Facts:
(tuflan, δ, pliplor); (fegri, δ, flurim); (porek, δ, klevuk); (poplom, δ, kubos); (vomotri, δ, murun); (badru, δ, skaskem)
(datrer, δ, narudrar); (maflar, δ, tizam); (pifam, δ, plekim); (gogus, δ, garis); (nidrol, δ, lubrer); (flikek, δ, refla)
(sotu, δ, regan); (murun, δ, plostos); (skegrun, δ, nodebram); (kuvi, δ, buga); (bridre, δ, kluklefos); (klevuk, δ, luse)
(grifavo, δ, kograr); (sela, δ, gego); (flurim, δ, nubos); (druflum, δ, pubus); (daber, δ, stotrel); (kograr, δ, mimiflok)
(kamun, δ, skodrol); (grepo, δ, sela); (brusto, δ, pluzol); (plidrudul, δ, stodru); (ludo, δ, mogror); (saskis, δ, maflar)
(kubos, δ, turu); (zukem, δ, plidrudul); (lubrer, δ, skurom); (movel, δ, feklal); (gragrem, δ, sotu); (drisosto, δ, sastokos)
(kodam, δ, voto); (sepluk, δ, griska); (skunok, δ, flikek); (pubus, δ, kamun); (padin, δ, gogus); (turu, δ, kuvi)
(mimiflok, δ, bidragror); (stodru, δ, detor); (feklal, δ, zoskivos); (trusor, δ, lisek); (grezos, δ, daber); (detor, δ, trapun)
(pluzol, δ, vostoros); (ninupo, δ, nade); (sivavel, δ, plibal); (nugrek, δ, mufem); (stepir, δ, druflum); (gego, δ, vomotri)
(bidragror, δ, debeme); (dati, δ, skunok); (bosu, δ, madum); (madum, δ, graplogu); (skaskem, δ, datrer); (voto, δ, pozum)
(vura, δ, dreflun); (skurom, δ, tuflan); (pozum, δ, tefla); (debeme, δ, skegrun); (refla, δ, bridre); (pogemi, δ, trusor)
(nodebram, δ, dati); (kabris, δ, nozus); (nade, δ, rekil); (flutram, δ, stutrom); (mufem, δ, stamo); (griska, δ, porek)
(tedros, δ, vivibul); (klobrus, δ, brusto); (dreflun, δ, sivavel); (narudrar, δ, grifavo); (flufele, δ, drisosto); (zoskivos, δ, zupin)
(zarar, δ, dremin); (garis, δ, stepir); (pliplor, δ, fegri); (fleski, δ, flutram); (zipi, δ, grepo); (vivibul, δ, zukem)
(trapun, δ, poplom); (rekil, δ, flufele); (kluklefos, δ, kibuvu); (vegu, δ, kodam); (dremin, δ, loplebro); (skodrol, δ, kegri)
(nubos, δ, zipi); (tizam, δ, deske); (flaplum, Σ, 140); (tuflan, Σ, 991); (fegri, Σ, 991); (graskam, Σ, 187)
(porek, Σ, 571); (poplom, Σ, 140); (vomotri, Σ, 991); (badru, Σ, 571); (datrer, Σ, 140); (maflar, Σ, 991)
(pifam, Σ, 140); (gogus, Σ, 105); (nidrol, Σ, 991); (dedren, Σ, 991); (plekim, Σ, 991); (broto, Σ, 105)
(fenen, Σ, 140); (flikek, Σ, 140); (plostos, Σ, 571); (nozus, Σ, 105); (sotu, Σ, 571); (zutin, Σ, 140)
(murun, Σ, 140); (skegrun, Σ, 571); (groflin, Σ, 991); (ludos, Σ, 991); (geples, Σ, 991); (kuvi, Σ, 991)
(bridre, Σ, 991); (greplofas, Σ, 140); (klevuk, Σ, 571); (grifavo, Σ, 187); (sela, Σ, 140); (flurim, Σ, 140)
(lakli, Σ, 105); (druflum, Σ, 187); (daber, Σ, 571); (kograr, Σ, 571); (bruska, Σ, 187); (kamun, Σ, 140)
(mogror, Σ, 991); (zupin, Σ, 991); (lisek, Σ, 105); (grepo, Σ, 140); (brusto, Σ, 140); (plidrudul, Σ, 105)
(guzol, Σ, 991); (vostoros, Σ, 105); (ludo, Σ, 140); (saskis, Σ, 571); (kubos, Σ, 187); (zukem, Σ, 105)
(lubrer, Σ, 187); (movel, Σ, 571); (sastokos, Σ, 571); (gragrem, Σ, 140); (drisosto, Σ, 140); (kegri, Σ, 187)
(kodam, Σ, 140); (loplebro, Σ, 571); (sepluk, Σ, 140); (skunok, Σ, 991); (pubus, Σ, 991); (padin, Σ, 140)
(turu, Σ, 571); (mimiflok, Σ, 140); (stodru, Σ, 140); (feklal, Σ, 105); (trusor, Σ, 571); (grezos, Σ, 105)
(regan, Σ, 105); (gefos, Σ, 187); (detor, Σ, 140); (pluzol, Σ, 571); (dosolak, Σ, 571); (ninupo, Σ, 571)
(sivavel, Σ, 140); (nugrek, Σ, 187); (buga, Σ, 991); (stepir, Σ, 105); (gego, Σ, 571); (trizam, Σ, 105)
(traplos, Σ, 140); (bidragror, Σ, 187); (skigos, Σ, 140); (dati, Σ, 187); (bosu, Σ, 187); (madum, Σ, 187)
(skaskem, Σ, 140); (gasen, Σ, 187); (voto, Σ, 991); (tidrubror, Σ, 571); (vaflak, Σ, 571); (vura, Σ, 571)
(skurom, Σ, 571); (stotrel, Σ, 571); (pozum, Σ, 991); (debeme, Σ, 187); (refla, Σ, 105); (graplogu, Σ, 140)
(pogemi, Σ, 571); (nodebram, Σ, 991); (plibal, Σ, 140); (kabris, Σ, 187); (beziflam, Σ, 187); (nade, Σ, 991)
(flutram, Σ, 105); (vita, Σ, 187); (deske, Σ, 991); (platra, Σ, 991); (kibuvu, Σ, 105); (mufem, Σ, 105)
(griska, Σ, 991); (tedros, Σ, 187); (klobrus, Σ, 991); (dreflun, Σ, 187); (tratok, Σ, 571); (stutrom, Σ, 187)
(narudrar, Σ, 187); (flufele, Σ, 187); (zoskivos, Σ, 187); (luse, Σ, 571); (zarar, Σ, 187); (garis, Σ, 571)
(tefla, Σ, 571); (pliplor, Σ, 187); (fleski, Σ, 140); (zipi, Σ, 187); (vivibul, Σ, 140); (pleklem, Σ, 187)
(trapun, Σ, 187); (rekil, Σ, 571); (dugare, Σ, 571); (kluklefos, Σ, 105); (vegu, Σ, 105); (dremin, Σ, 140)
(skodrol, Σ, 991); (stamo, Σ, 140); (nubos, Σ, 187); (tizam, Σ, 571); (tuflan, β, bosu); (tuflan, β, mogror)
(tuflan, β, dati); (fegri, β, sastokos); (fegri, β, madum); (fegri, β, dosolak); (vomotri, β, mogror); (datrer, β, movel)
(gogus, β, stamo); (dedren, β, pluzol); (dedren, β, madum); (broto, β, greplofas); (broto, β, gefos); (fenen, β, kabris)
(plostos, β, flufele); (sotu, β, traplos); (zutin, β, brusto); (zutin, β, trizam); (groflin, β, pozum); (ludos, β, kamun)
(geples, β, sastokos); (geples, β, guzol); (geples, β, lisek); (greplofas, β, kibuvu); (klevuk, β, kibuvu); (grifavo, β, kibuvu)
(sela, β, stotrel); (flurim, β, kamun); (lakli, β, madum); (daber, β, stutrom); (kamun, β, kibuvu); (mogror, β, dati)
(grepo, β, griska); (brusto, β, kibuvu); (brusto, β, dosolak); (plidrudul, β, skigos); (guzol, β, voto); (vostoros, β, kibuvu)
(saskis, β, kibuvu); (saskis, β, flutram); (kubos, β, bosu); (kubos, β, ludos); (lubrer, β, guzol); (lubrer, β, flutram)
(movel, β, skigos); (gragrem, β, skaskem); (kegri, β, grezos); (kodam, β, bosu); (padin, β, ludos); (padin, β, flutram)
(turu, β, greplofas); (mimiflok, β, graskam); (feklal, β, kuvi); (gefos, β, stutrom); (pluzol, β, kibuvu); (dosolak, β, bruska)
(dosolak, β, padin); (dosolak, β, traplos); (ninupo, β, bruska); (sivavel, β, plidrudul); (sivavel, β, flutram); (nugrek, β, sotu)
(stepir, β, ludos); (stepir, β, kibuvu); (gego, β, skunok); (gego, β, kamun); (trizam, β, padin); (traplos, β, kibuvu)
(skigos, β, kibuvu); (skaskem, β, ludos); (skaskem, β, padin); (gasen, β, daber); (voto, β, sastokos); (voto, β, ludos)
(voto, β, lisek); (tidrubror, β, plibal); (vaflak, β, vomotri); (skurom, β, movel); (skurom, β, greplofas); (skurom, β, kibuvu)
(pozum, β, greplofas); (pozum, β, plekim); (graplogu, β, saskis); (graplogu, β, plekim); (nodebram, β, dosolak); (plibal, β, guzol)
(plibal, β, gefos); (kabris, β, gogus); (beziflam, β, sotu); (nade, β, flutram); (flutram, β, kibuvu); (vita, β, guzol)
(platra, β, mogror); (klobrus, β, skurom); (klobrus, β, dosolak); (dreflun, β, geples); (dreflun, β, skigos); (dreflun, β, kibuvu)
(tratok, β, greplofas); (stutrom, β, flutram); (narudrar, β, skunok); (narudrar, β, stutrom); (flufele, β, pleklem); (zoskivos, β, platra)
(garis, β, dosolak); (tefla, β, kibuvu); (tefla, β, saskis); (pliplor, β, movel); (fleski, β, voto); (zipi, β, tizam)
(vivibul, β, flaplum); (vivibul, β, bosu); (vivibul, β, tedros); (vivibul, β, dati); (rekil, β, dremin); (rekil, β, narudrar)
(dugare, β, ludos); (dugare, β, gogus); (vegu, β, skodrol); (dremin, β, sastokos); (skodrol, β, ludos); (stamo, β, lisek)

Known rows:
7 15 -2 -3 12 -1 2 9 -12 7 0 31 1 3 7 -1 0 -19 13 6 19 -4 -6 -8 7 -6 -> ninupo
-22 -16 -18 -5 -21 19 -10 -5 38 -8 3 -13 3 -72 -8 6 32 8 4 5 -25 43 -1
 17 1 -8 -> flutram
5 0 -1 -23 -10 6 -17 -7 20 -35 -2 -34 6 -24 0 15 6 25 -4 -5 -20 -7 24 2
 -24 1 -> stamo
-11 9 -13 12 -11 -7 13 11 -46 -8 4 0 -4 24 -21 -5 -9 -3 12 4 0 -21 -5 1
 44 -8 -> dreflun
-39 -1 -9 23 -3 -2 11 -1 -44 45 -3 3 16 45 -24 7 -3 -6 14 -4 1 -24 1 -29
 22 3 -> trapun
18 3 25 -7 23 -9 10 7 5 24 -7 -5 -6 43 41 -3 -25 5 -12 -9 13 0 -11 1 -13
 3 -> platra
4 0 6 -1 9 -4 10 6 -2 14 1 19 -2 13 -1 -3 -4 -15 0 -2 16 0 1 -8 3 5 -> trusor
4 22 14 -13 32 2 11 13 -16 -3 4 21 -1 -1 11 3 8 -9 7 10 37 -3 -23 -1 45
 -4 -> garis
25 10 8 5 22 -10 28 25 2 14 10 24 5 9 3 -3 -19 -18 3 -11 43 -26 -10 10
 -21 10 -> bridre
-1 -2 -5 -4 -3 6 -9 -6 28 -30 -1 -38 0 -26 -1 5 6 28 -20 1 -31 -5 19 12
 -21 -4 -> plibal
-9 -4 -1 -9 2 17 -48 -35 46 -4 -2 -28 -2 -38 -4 4 17 19 -27 2 -28 31 23
 8 -41 9 -> nozus
-7 -5 -2 0 -46 -15 -1 -20 -51 4 3 12 -10 41 -23 -15 3 -15 11 -10 12 -24
 -3 -10 -1 3 -> bidragror
-38 12 -12 18 2 -2 20 4 -50 32 0 -15 8 41 -10 1 -17 8 21 -4 9 0 -2 -16
 47 -12 -> kubos
-11 -1 -9 0 2 8 -30 -39 47 7 5 -10 3 -56 -26 -2 22 11 -19 0 -4 39 26 3
 -13 5 -> feklal
-4 -13 -1 -4 -35 2 4 12 -59 3 -1 24 6 34 -16 7 -3 -10 30 -8 12 -18 -21
 -11 16 5 -> madum
2 -3 -14 -8 -11 -1 3 0 21 -34 3 -15 10 -43 -15 9 11 13 3 -6 -6 4 18 -5 0
 -5 -> dremin
-8 1 -1 -30 -12 12 -16 -13 41 -29 7 -20 4 -68 -17 15 29 16 -11 -4 9 38
 16 4 16 -3 -> gogus

Rows:
No name comes twice in this set of rows, the named rows included.
16 21 6 -24 6 -13 52 43 3 -15 1 15 5 -10 17 9 -14 -12 10 1 29 -19 -9 -4
 17 -12 -> voto
34 -2 9 4 30 -19 24 11 3 15 -2 5 -10 18 23 -12 -39 -9 -6 -9 25 36 1 -3
 27 -4 -> tuflan
-11 7 -10 -12 -8 20 -38 -21 45 -19 -2 -28 0 -46 7 4 17 21 -8 4 -32 35 13
 12 -27 -2 -> trizam
-16 -11 -16 9 -14 -6 0 -29 12 -15 -1 -4 -4 -34 -6 -15 32 5 2 10 -17 19
 11 -5 6 -15 -> datrer
10 16 1 4 24 -12 49 33 4 -2 0 18 -2 -2 20 -5 -11 -14 4 13 15 -16 -16 5
 23 -13 -> nade
9 -17 -14 22 -19 -4 -4 6 -51 -4 -4 13 -6 26 -23 -9 -23 -12 10 4 -9 0 -6
 -2 31 2 -> pliplor
6 20 6 -7 0 0 11 19 16 -14 -2 -14 -10 12 14 6 -15 0 -18 7 -13 -15 8 6
 -11 1 -> tidrubror
-1 5 -11 6 -21 -7 14 18 -37 -16 3 -2 -5 22 -23 0 -17 -2 6 3 -5 -18 -1 2
 42 -6 -> lubrer
-5 -3 -8 15 16 10 -19 -23 21 -22 -2 -28 -4 -15 3 -4 11 15 -16 13 -39 -1
 14 12 -19 -3 -> graplogu
-7 6 -9 6 18 10 -28 -22 16 -21 -4 -22 3 -22 9 -1 8 19 -3 6 -26 1 10 3
 -22 -4 -> zutin
-7 -3 4 1 -27 11 -24 0 -56 0 -6 11 2 52 1 8 -2 -1 23 -4 -11 -26 -23 -9
 -5 9 -> bruska
-7 -8 -8 -3 -26 -14 -16 -41 16 -14 2 -3 -5 -29 -19 -19 28 -1 -8 -4 -2 14
 22 -11 -26 -5 -> mimiflok
3 0 -4 -11 -27 -9 6 10 -46 -11 2 2 2 28 -23 6 -13 0 11 -8 12 -30 3 -7 20
 3 -> kabris
-15 18 -4 -10 24 16 -12 -18 35 -26 9 -23 -1 -63 -5 5 39 20 -14 13 9 43
 -1 18 48 -11 -> stepir
17 -30 -22 15 -8 0 -15 -4 21 -27 -2 -3 1 -43 -14 -2 -8 8 -2 5 -23 42 14
 2 10 -6 -> flurim

The same things again, as new rows of numbers:
Known rows:
2 18 -5 -2 -3 14 6 -8 8 9 0 -11 -15 13 -3 -7 -3 -4 3 -14 10 4 2 -17 0 4
 -3 -5 -4 -8 -3 -2 -3 20 -2 14 2 0 -10 -> lakli
-6 -14 6 -4 12 3 -2 10 -18 -5 1 0 -1 -14 -7 6 1 -27 2 20 -19 2 -15 12 3
 -4 7 2 -2 5 1 -7 4 -15 8 2 1 29 6 -> dremin
-10 12 7 -48 12 -17 -5 -14 -19 -20 8 14 -6 -4 -1 1 7 -51 11 19 -15 -8 3
 24 31 -25 16 -1 12 1 -14 -17 7 -17 4 -7 -7 36 11 -> skaskem
5 -22 0 -5 -18 -7 -1 16 -7 -4 3 8 -2 -29 7 11 -2 -29 4 24 -19 -4 -8 9
 -29 -21 13 13 -6 8 4 -7 8 2 7 2 3 35 8 -> greplofas
-13 4 4 -31 -19 -17 -5 11 -6 -12 0 7 -5 -5 0 8 -3 -36 18 25 -5 -6 -5 23
 30 -25 13 1 7 4 -10 -21 10 -12 4 -5 1 36 9 -> datrer
5 -20 0 -5 -13 -7 1 11 -9 -7 6 10 0 -27 7 10 -2 -30 3 21 -20 -3 -8 8 -31
 -21 14 13 -4 7 3 -7 7 -1 6 1 2 35 8 -> skigos
2 -2 6 8 -14 -10 -2 -13 8 4 -13 -18 7 -7 -2 -4 6 36 -1 -12 19 0 19 1 2
 31 -3 -30 1 2 2 3 -1 2 -15 -6 -7 6 12 -> vita
2 15 9 41 -9 -7 -1 -15 10 -10 -20 -7 12 -20 4 -10 -4 55 -3 -4 25 1 8 3
 -8 21 -4 -19 7 -9 2 15 8 -13 -15 0 0 18 12 -> tedros
2 -3 5 7 -16 -10 -2 -13 11 3 -12 -17 8 -8 -1 -4 6 34 -2 -12 19 1 18 1 -1
 29 -3 -29 1 2 2 4 -1 2 -14 -6 -7 7 12 -> gasen
6 -9 -4 -14 7 -12 0 -32 9 7 -1 -20 10 -7 3 -10 18 10 -8 -18 13 3 32 3 3
 34 -6 -26 -15 8 0 4 1 3 -9 -9 -13 -1 15 -> kubos
3 14 3 -11 -57 -27 -3 -18 23 -11 -6 1 7 -9 15 -2 4 8 9 -10 29 -8 34 7
 -10 -2 10 -24 16 -2 -8 -14 1 14 -22 -13 -9 13 19 -> grifavo
-10 27 2 -4 -24 -18 -1 -15 11 -11 3 0 -5 9 8 -5 -5 -8 14 -7 23 0 10 12
 26 -11 1 -6 5 -9 -7 -16 9 1 -6 -10 -1 17 4 -> badru
-4 8 11 14 -3 21 3 -7 -3 -2 -4 -7 2 2 -6 2 5 -18 -1 -4 2 5 6 -10 -8 19 0
 -22 9 -8 1 -10 -8 9 -2 4 -8 7 7 -> dosolak
-3 12 -4 -10 -32 -11 -4 -8 6 -2 9 -1 -6 -3 -1 -8 -1 2 2 -9 4 2 -7 14 -1
 -5 -4 -14 12 -10 -4 -13 2 -7 -10 -8 -2 -5 -3 -> skegrun
11 0 8 12 -10 -16 7 -16 -3 0 1 -5 -10 -5 8 2 -4 11 3 -11 3 0 10 -7 -23
 -1 7 2 -1 -3 8 2 3 22 -7 -7 -2 21 0 -> saskis
-4 6 -1 5 21 9 -3 23 -5 -1 7 25 8 25 4 9 -2 -10 -1 5 -12 -5 -8 -7 15 -28
 -6 35 8 -1 -2 6 -4 -1 15 -2 4 -51 -16 -> griska
-7 -5 4 42 32 25 -3 13 -10 4 8 21 -4 36 13 4 -1 8 -1 15 -25 -6 5 -16 12
 -29 -11 49 -12 -2 -8 13 -2 -3 14 0 6 -44 -5 -> nidrol

Rows:
No name comes twice in this set of rows, the named rows included.
2 -9 -1 -6 -16 -2 -1 -9 15 1 -11 -12 9 -5 -7 -6 4 33 -6 -11 21 0 18 1 -3
 32 2 -31 5 5 -3 4 -10 -5 -18 -1 -4 -4 14 -> kegri
2 -3 -9 -29 6 9 -5 35 1 10 -2 21 2 15 -1 11 4 -3 3 15 -14 -12 -6 -6 26
 -29 -5 30 6 10 -7 11 -3 1 15 6 5 -53 -14 -> mogror
5 12 -1 -29 40 8 -4 1 -16 -3 6 30 3 15 4 4 14 -26 -5 5 -25 -13 6 -8 16
 -32 -4 32 11 2 -6 15 -2 2 16 2 -7 -48 -11 -> ludos
0 -13 -2 -4 39 -9 6 12 -10 -12 -3 1 19 -23 -7 9 -10 -29 -3 10 3 10 -27
 14 -2 10 11 7 -8 10 18 4 7 -15 18 3 8 34 -3 -> murun
-2 -20 8 -8 16 -13 -1 6 -22 -5 3 0 -7 -7 -7 9 -4 -11 3 17 -19 0 -15 12 2
 -4 12 6 -1 7 5 -3 3 -10 4 -5 3 33 1 -> sivavel
12 8 -12 -13 -19 9 8 -6 17 3 5 -1 -15 4 5 -4 -6 -8 -1 -16 10 -1 9 -21
 -32 -8 7 4 -1 -4 -6 -2 -10 30 -8 14 4 -3 -7 -> vostoros
9 -6 -5 -9 -18 1 5 -5 10 -1 2 -1 -3 -6 1 -1 -3 2 -1 -6 6 -1 8 -6 -25 1 9
 -5 3 2 0 0 -9 14 -9 3 0 4 4 -> tefla
8 5 -6 -21 32 2 2 33 -1 6 -12 17 19 1 -2 17 1 -16 2 6 1 -5 -11 -12 25
 -14 -4 29 2 12 12 21 3 13 28 9 5 -37 -21 -> vomotri
-6 18 8 -7 -17 14 -10 31 -15 4 9 23 2 20 -2 16 10 -32 1 7 -29 -9 -12 -4
 4 -32 -9 10 33 -11 -4 -14 -6 4 10 -6 -7 -59 -18 -> nodebram
2 -3 6 -1 -4 -6 3 -3 -1 7 -5 -14 -9 6 -7 2 -4 22 5 -7 7 1 1 -4 6 13 3
 -10 0 1 5 1 -2 9 -7 -2 1 11 -2 -> daber
8 -3 2 9 -29 -9 1 -13 15 1 -10 -12 9 -18 6 -3 5 27 -2 -11 19 -1 23 -2
 -23 20 1 -24 1 2 2 3 2 9 -15 -5 -8 9 14 -> dreflun
0 17 -10 4 1 9 6 -11 12 4 5 -9 -13 15 1 -11 -9 3 -1 -17 15 6 -3 -13 -2 1
 -4 3 -8 -9 -3 -1 -4 12 -3 10 6 -3 -11 -> mufem

